Below are the code and all the weights of a small trained network. Each question names an input and a target symbol and asks about switching units off, where a switched-off unit gives its printed mean instead of its output.

import numpy as np


def w(rows, s, z=0):
    codes = np.array(rows[::2]) - 128.0
    scale = np.full(codes.shape[1], s)
    scale[-1] = z or s
    return codes * scale


def norm(h):
    return h / np.sqrt((h * h).mean(-1, keepdims=True) + 1e-5)


def f(y):
    return np.maximum(y, 0)


def softmax(a):
    e = np.exp(a - a.max(-1, keepdims=True))
    return e / e.sum(-1, keepdims=True)


def log_softmax(a):
    a = a - a.max(-1, keepdims=True)
    return a - np.log(np.exp(a).sum(-1, keepdims=True))


def net(x, mask):
    ids = ['αβθξστψω'.index(c) for c in x.split()]
    T = len(ids)
    res = E[ids] + P[:T]
    r = norm(res)
    for j in range(2):
        rows = slice(4 * j, 4 * j + 4)
        q, k, v = (r @ M[0][rows].T for M in (Q, K, V))
        z = softmax(np.where(np.tri(T) > 0, q @ k.T / 4**0.5, -1e9)) @ v
        o = O[0][rows]
        res = res + np.where(mask[j], z, o[:, -1]) @ o[:, :-1]
    y = f(norm(res) @ A[0][:, :-1].T + A[0][:, -1])
    res = res + np.where(mask[2:6], y, B[0][:, -1]) @ B[0][:, :-1]
    return log_softmax(norm(res)[-1] @ U[:, :-1].T + U[:, -1])


Q, K, V, O, A, B = {}, {}, {}, {}, {}, {}
E = w([
[135,115,46,158,120,254],'α',
[121,125,167,136,227,52],'β',
[225,75,138,121,170,93],'θ',
[150,100,192,117,204,41],'ξ',
[216,98,184,136,74,217],'σ',
[135,165,176,136,246,170],'τ',
[171,54,60,94,158,73],'ψ',
[216,203,96,187,150,112],'ω',
],0.017)
P = w([
[163,54,130,236,191,135],'0',
[150,68,132,207,173,122],'1',
[146,81,131,185,172,120],'2',
[155,95,131,169,173,119],'3',
[157,104,131,151,169,125],'4',
[157,114,130,135,164,123],'5',
[154,128,122,119,157,122],'6',
[156,131,124,101,153,126],'7',
[160,148,119,90,145,127],'8',
[155,158,119,73,144,123],'9',
[155,168,123,55,141,121],'10',
[158,179,119,37,132,122],'11',
[174,179,125,7,149,136],'12',
],0.014)
Q[0] = w([
[14,168,233,166,77,198],'H0',
[3,200,125,183,82,152],'H0',
[86,248,213,230,105,108],'H0',
[104,168,192,173,55,129],'H0',
[240,126,109,108,145,171],'H1',
[159,133,198,145,182,171],'H1',
[110,196,124,177,37,65],'H1',
[144,200,96,135,249,211],'H1',
],0.016)
K[0] = w([
[181,27,92,241,178,81],'H0',
[125,46,177,224,132,110],'H0',
[59,82,126,236,81,119],'H0',
[134,22,111,201,199,152],'H0',
[57,212,125,12,100,108],'H1',
[166,148,81,49,151,121],'H1',
[130,33,157,186,194,169],'H1',
[198,154,167,7,111,103],'H1',
],0.017)
V[0] = w([
[127,173,71,142,171,160],'H0',
[104,63,94,68,121,173],'H0',
[100,95,72,121,174,71],'H0',
[87,134,176,94,192,162],'H0',
[168,213,108,166,128,71],'H1',
[175,142,253,139,91,135],'H1',
[92,104,155,82,140,57],'H1',
[194,71,97,88,89,106],'H1',
],0.047)
O[0] = w([
[93,200,126,67,128,160,251],'H0',
[84,134,94,137,235,138,88],'H0',
[179,150,48,65,147,105,134],'H0',
[58,115,136,72,137,48,155],'H0',
[167,189,124,124,53,206,226],'H1',
[156,92,253,69,181,171,136],'H1',
[172,52,71,112,131,136,189],'H1',
[210,159,141,158,153,50,244],'H1',
],0.033,0.019)
A[0] = w([
[154,55,129,99,39,89,24],'N0',
[5,188,99,183,104,109,3],'N1',
[20,89,180,116,23,68,93],'N2',
[104,126,50,124,120,66,122],'N3',
],0.031,0.0047)
B[0] = w([
[84,166,169,162,197,213,239],'N0',
[144,182,142,34,251,215,178],'N1',
[168,114,95,129,80,1,207],'N2',
[125,90,82,226,156,164,247],'N3',
],0.028,0.012)
U = w([
[33,227,148,141,221,144,100],'α',
[68,78,83,117,101,170,151],'β',
[254,205,182,87,197,67,2],'θ',
[202,76,160,52,186,136,61],'ξ',
[70,85,238,203,172,116,179],'σ',
[52,116,169,62,104,34,151],'τ',
[114,128,86,207,138,51,183],'ψ',
[137,214,181,149,34,133,119],'ω',
],0.0071,0.0063)

Each question gives the input, a string of symbols that net reads in full, and the target symbol t.
The units are the heads (4 rows each of Q, K, V and O) and the neurons (one row each of A and B). Each row of codes is followed by its name. A weight is (code - 128) times the scale printed after its matrix; where a second scale follows, it is the last column's (O, A, B and U).
mask holds one flag per unit, heads first, then neurons. A switched-off unit (its flag False) gives its mean, the last column of its rows in O or B, instead of its output. The means were averaged over made-up inputs and are rounded, as every weight is.
A unit's drop is (log p(t) with every unit on - log p(t) with that unit switched off) / (log p(t) with every unit on - log p(t) with every unit switched off).
The circuit of an input: a set's keep is (log p(t) with only the set's units on - log p(t) with every unit switched off) / (log p(t) with every unit on - log p(t) with every unit switched off). Starting from all 6 units, units are removed one at a time, each time the one whose removal leaves the highest keep (on an exact tie, the one counted first), for as long as the keep stays at least 0.8.
units of the circuit, in order: the units of the circuit, biggest drop first
unit that matters most: the unit with the biggest drop
k most important neurons: the k neurons with the biggest drops, biggest first
which heads matter: for each layer, one digit per head in row order, 1 if its drop is at least 0.15 and else 0, layers parted by /
drop when u is switched off: that unit's drop, to one decimal
input σ ω β ψ θ, target ψ: which heads matter	01
input θ β σ ξ, target σ: unit that matters most	H0
input σ θ σ τ α σ α τ σ σ σ τ β, target τ: which heads matter	10
input θ α β α α ω α ψ σ, target ψ: which heads matter	01
input σ α ψ σ α σ α β σ, target β: which heads matter	01
input ψ σ β ξ β θ, target ξ: which heads matter	11
input ξ τ α α α ω θ ω β α ψ, target α: which heads matter	10
input ξ ω θ α α α ξ α β β, target β: which heads matter	01
input τ σ ω β ψ β α α ξ ψ α σ, target α: 2 most important neurons	(N1 N2)
input α θ ξ α β, target α: drop when N2 is switched off	0.1
input σ θ σ θ ψ τ σ ω β, target ω: drop when H0 is switched off	0.1
input α ξ β ψ τ, target ψ: drop when H1 is switched off	0.6
input α σ α σ σ α α α α α ψ, target ψ: 2 most important neurons	(N3 N0)
input τ β α ξ β α θ ξ τ σ, target τ: units of the circuit, in order	(H0)
